Below is a small trained network, with its code and all its weights. Each question gives an input and a target symbol and asks what happens when units are switched off, that is, made to give their printed mean instead of their output.

import numpy as np


def w(rows, s, z=0):
    codes = np.array(rows[::2]) - 128.0
    scale = np.full(codes.shape[1], s)
    scale[-1] = z or s
    return codes * scale


def f(y):
    return y / 2 * (1 + np.tanh(0.7978845608 * (y + 0.044715 * y**3)))


def softmax(a):
    e = np.exp(a - a.max(-1, keepdims=True))
    return e / e.sum(-1, keepdims=True)


def log_softmax(a):
    a = a - a.max(-1, keepdims=True)
    return a - np.log(np.exp(a).sum(-1, keepdims=True))


def net(x, mask):
    ids = ['ΘΛΦεσψ'.index(c) for c in x.split()]
    T = len(ids)
    res = E[ids] + P[:T]
    q, k, v = (res @ M[0].T for M in (Q, K, V))
    z = softmax(np.where(np.tri(T) > 0, q @ k.T / 4**0.5, -1e9)) @ v
    res = res + np.where(mask[0], z, O[0][:, -1]) @ O[0][:, :-1]
    y = f(res @ A[0][:, :-1].T + A[0][:, -1])
    res = res + np.where(mask[1:13], y, B[0][:, -1]) @ B[0][:, :-1]
    return log_softmax(res[-1] @ U[:, :-1].T + U[:, -1])


Q, K, V, O, A, B = {}, {}, {}, {}, {}, {}
E = w([
[72,97,143,108,130,94,232],'Θ',
[66,154,108,77,180,226,109],'Λ',
[92,102,63,149,40,161,214],'Φ',
[172,82,200,134,121,2,137],'ε',
[161,150,102,41,97,177,111],'σ',
[161,102,126,203,158,45,167],'ψ',
],0.018)
P = w([
[30,116,117,126,107,78,68],'0',
[200,150,158,148,158,169,134],'1',
[88,200,94,76,171,54,198],'2',
[227,97,133,148,160,158,153],'3',
[86,192,84,95,173,68,235],'4',
[193,22,114,149,182,187,163],'5',
[167,135,57,68,81,63,252],'6',
],0.013)
Q[0] = w([
[130,186,131,183,77,132,110],'H0',
[125,131,162,144,163,108,97],'H0',
[179,192,2,68,254,89,214],'H0',
[149,129,67,16,175,116,242],'H0',
],0.009)
K[0] = w([
[160,151,153,150,61,99,105],'H0',
[138,118,124,143,90,106,114],'H0',
[219,9,123,126,191,181,145],'H0',
[149,33,135,113,114,167,137],'H0',
],0.013)
V[0] = w([
[184,130,158,108,70,143,174],'H0',
[57,158,67,87,1,183,124],'H0',
[103,114,71,193,93,87,203],'H0',
[118,141,39,196,174,170,143],'H0',
],0.0073)
O[0] = w([
[197,88,79,81,147,189,140,139],'H0',
[234,145,134,135,229,93,167,54],'H0',
[151,129,74,159,166,69,112,38],'H0',
[68,251,116,205,147,177,137,251],'H0',
],0.011,0.0029)
A[0] = w([
[209,90,124,191,161,236,76,132],'N0',
[94,195,156,85,130,130,174,146],'N1',
[80,138,100,193,68,107,67,86],'N2',
[162,134,109,69,93,61,28,92],'N3',
[227,109,176,219,83,169,86,254],'N4',
[152,149,157,186,110,245,21,95],'N5',
[196,154,119,104,75,158,165,220],'N6',
[109,195,30,69,102,127,174,131],'N7',
[111,143,86,102,158,162,138,179],'N8',
[102,143,183,112,94,113,202,171],'N9',
[254,179,108,126,177,144,218,104],'N10',
[85,214,160,127,211,116,141,89],'N11',
],0.0089,0.0053)
B[0] = w([
[161,126,183,110,7,39,2,179],'N0',
[163,144,101,174,81,173,84,236],'N1',
[97,93,14,74,199,137,126,145],'N2',
[125,69,104,168,142,149,139,141],'N3',
[30,203,128,84,191,62,140,155],'N4',
[239,103,48,106,202,69,122,185],'N5',
[53,137,201,137,152,170,140,192],'N6',
[151,159,135,141,134,49,150,252],'N7',
[164,130,151,117,88,108,214,223],'N8',
[151,178,122,103,160,217,65,205],'N9',
[122,79,118,145,116,175,53,203],'N10',
[146,129,159,138,62,129,116,227],'N11',
],0.0086,0.011)
U = w([
[110,90,159,70,60,116,100,89],'Θ',
[123,151,75,110,144,131,87,64],'Λ',
[168,64,155,111,178,215,182,254],'Φ',
[85,134,190,226,38,120,99,166],'ε',
[242,119,81,144,109,117,110,86],'σ',
[159,150,185,91,123,1,180,160],'ψ',
],0.0079,0.0042)

Each question gives the input, a string of symbols that net reads in full, and the target symbol t.
The units are the heads (4 rows each of Q, K, V and O) and the neurons (one row each of A and B). Each row of codes is followed by its name. A weight is (code - 128) times the scale printed after its matrix; where a second scale follows, it is the last column's (O, A, B and U).
mask holds one flag per unit, heads first, then neurons. A switched-off unit (its flag False) gives its mean, the last column of its rows in O or B, instead of its output. The means were averaged over made-up inputs and are rounded, as every weight is.
A unit's drop is (log p(t) with every unit on - log p(t) with that unit switched off) / (log p(t) with every unit on - log p(t) with every unit switched off).
The circuit of an input: a set's keep is (log p(t) with only the set's units on - log p(t) with every unit switched off) / (log p(t) with every unit on - log p(t) with every unit switched off). Starting from the 12 units with the biggest drops (on a tie, the unit counted first), units are removed one at a time, each time the one whose removal leaves the highest keep (on an exact tie, the one counted first), for as long as the keep stays at least 0.8.
circuit, biggest first: the units of the circuit, biggest drop first
most important unit: the unit with the biggest drop
k most important neurons: the k neurons with the biggest drops, biggest first
drop of u: that unit's drop, to one decimal
input Λ Θ σ, target ψ: 2 most important neurons => (N7; N9)
input σ ψ σ Λ ψ, target ε: circuit, biggest first => (H0; N5)
input Θ Φ Θ, target σ: circuit, biggest first => (N10; H0)
input σ Λ Θ σ, target Θ: circuit, biggest first => (N0; H0; N6)
input Θ σ Λ ε Λ, target Θ: most important neuron => (N5)
input Θ Λ σ Θ Λ, target ψ: circuit, biggest first => (N7; N8)
input ε Φ Λ Λ ε, target ε: circuit, biggest first => (H0; N5; N1)
input Λ Θ Θ ε ε Λ σ, target ε: circuit, biggest first => (H0; N5)
input Λ σ σ ψ σ, target Λ: circuit, biggest first => (H0; N2)
input Θ Λ ε Θ, target Φ: circuit, biggest first => (N0; N7)
input Λ Λ Λ Λ Θ σ σ, target Φ: circuit, biggest first => (H0; N6)
input σ Λ σ σ Φ, target Φ: circuit, biggest first => (H0; N0)
input Λ ψ ε, target Λ: circuit, biggest first => (H0; N2; N8)
input Λ Θ Λ, target ψ: circuit, biggest first => (N7; N10)
input Θ σ σ Θ Θ Φ ψ, target σ: most important unit => N10
input Λ Λ ε Θ Θ Λ Θ, target ε: 2 most important neurons => (N1; N5)
input Λ Θ Φ Θ, target Φ: 2 most important neurons => (N0; N7)
input Λ ε Λ, target Θ: drop of N7 => 0.0
input ε Λ Λ σ Λ, target Φ: drop of H0 => 1.8
input Λ σ σ Λ ε Θ Φ, target ψ: circuit, biggest first => (N7)
input Λ Φ Φ, target σ: drop of N7 => 0.3
input Θ σ Λ Λ σ, target ε: drop of N5 => 0.2
